Below are the code and all the weights of a small trained network. Each question names an input and a class and asks about switching units off, where a switched-off unit gives its printed mean instead of its output.

import numpy as np


def w(rows, s, z=0):
    codes = np.array(rows[::2]) - 128.0
    scale = np.full(codes.shape[1], s)
    scale[-1] = z or s
    return codes * scale


def f(y):
    return y / 2 * (1 + np.tanh(0.7978845608 * (y + 0.044715 * y**3)))


def log_softmax(a):
    a = a - a.max(-1, keepdims=True)
    return a - np.log(np.exp(a).sum(-1, keepdims=True))


def net(x, mask):
    res = np.array(x, float).reshape(1, 3) / 4 @ E
    y = f(res @ A[0][:, :-1].T + A[0][:, -1])
    res = res + np.where(mask, y, B[0][:, -1]) @ B[0][:, :-1]
    return log_softmax(res[-1] @ U[:, :-1].T + U[:, -1])


A, B = {}, {}
E = w([
[59,141,50,48,28,174,131,72,137,155],'x0',
[180,48,87,85,56,220,113,190,78,207],'x1',
[77,211,160,83,110,185,253,191,63,146],'x2',
],0.011)
A[0] = w([
[162,21,90,138,77,184,77,115,113,172,216],'neuron 0',
[47,201,113,86,49,154,163,156,150,104,152],'neuron 1',
[169,26,149,112,93,186,105,213,74,224,152],'neuron 2',
[63,217,120,118,163,87,198,69,189,68,254],'neuron 3',
[157,115,88,69,45,200,134,146,59,232,170],'neuron 4',
[189,128,142,209,197,2,83,122,146,67,206],'neuron 5',
[45,177,145,58,76,185,150,162,63,173,213],'neuron 6',
[134,167,203,211,189,43,120,114,130,60,179],'neuron 7',
[133,139,141,37,62,250,134,160,104,190,224],'neuron 8',
[184,88,119,192,172,36,31,116,163,87,226],'neuron 9',
[104,147,101,195,210,93,133,105,166,101,66],'neuron 10',
[6,202,144,73,68,121,175,115,101,121,138],'neuron 11',
[181,29,107,123,90,154,71,87,154,188,154],'neuron 12',
],0.0084,0.0051)
B[0] = w([
[99,49,1,88,134,177,124,118,197,196,213],'neuron 0',
[76,198,91,70,98,129,161,57,57,136,198],'neuron 1',
[183,28,90,187,161,186,195,194,129,152,214],'neuron 2',
[128,195,182,122,55,45,67,87,50,121,233],'neuron 3',
[53,62,173,85,97,238,203,179,143,183,228],'neuron 4',
[200,132,178,225,216,38,76,176,140,104,253],'neuron 5',
[113,133,66,57,84,193,227,122,38,204,222],'neuron 6',
[94,156,205,196,119,54,90,122,109,59,237],'neuron 7',
[86,116,148,115,97,249,188,100,56,186,231],'neuron 8',
[197,104,131,162,205,60,17,105,168,135,246],'neuron 9',
[156,114,162,155,199,115,192,145,147,53,180],'neuron 10',
[153,207,101,83,55,113,125,69,48,85,209],'neuron 11',
[113,79,55,68,104,129,91,101,190,217,201],'neuron 12',
],0.0086,0.017)
U = w([
[242,96,72,164,170,55,59,135,196,125,162],'0',
[56,254,101,28,48,115,149,68,66,107,228],'1',
[123,99,98,105,102,219,235,196,94,147,4],'2',
[159,195,233,222,189,33,110,178,125,18,215],'3',
[38,91,87,72,96,165,70,115,214,143,65],'4',
],0.0088,0.0037)

Each question gives the input, the list of numbers given to net, and the class t.
The units are the neurons (one row each of A and B). Each row of codes is followed by its name. A weight is (code - 128) times the scale printed after its matrix; where a second scale follows, it is the last column's (A, B and U).
mask holds one flag per neuron, in row order. A switched-off neuron (its flag False) gives its mean, the last column of its row in B, instead of its output. The means were averaged over made-up inputs and are rounded, as every weight is.
A unit's drop is (log p(t) with every unit on - log p(t) with that unit switched off) / (log p(t) with every unit on - log p(t) with every unit switched off).
The circuit of an input: a set's keep is (log p(t) with only the set's units on - log p(t) with every unit switched off) / (log p(t) with every unit on - log p(t) with every unit switched off). Starting from the 12 units with the biggest drops (on a tie, the unit counted first), units are removed one at a time, each time the one whose removal leaves the highest keep (on an exact tie, the one counted first), for as long as the keep stays at least 0.8.
units of the circuit, in order: the units of the circuit, biggest drop first
k most important neurons: the k neurons with the biggest drops, biggest first
drop when u is switched off: that unit's drop, to one decimal
input [-7,0,8], class 1: units of the circuit, in order -> neuron 5; neuron 4
input [-2,-3,-8], class 3: units of the circuit, in order -> neuron 7
input [1,8,-7], class 4: 2 most important neurons -> neuron 12; neuron 0
input [-1,6,-4], class 4: 3 most important neurons -> neuron 12; neuron 6; neuron 0
input [2,8,-8], class 4: 2 most important neurons -> neuron 12; neuron 0
input [2,7,-6], class 4: 3 most important neurons -> neuron 12; neuron 0; neuron 6
input [3,7,-8], class 4: drop when neuron 12 is switched off -> 0.2
input [-3,-2,-3], class 3: drop when neuron 2 is switched off -> 0.0
input [3,-2,-2], class 0: drop when neuron 1 is switched off -> 0.9
input [8,1,-2], class 2: drop when neuron 4 is switched off -> 0.9
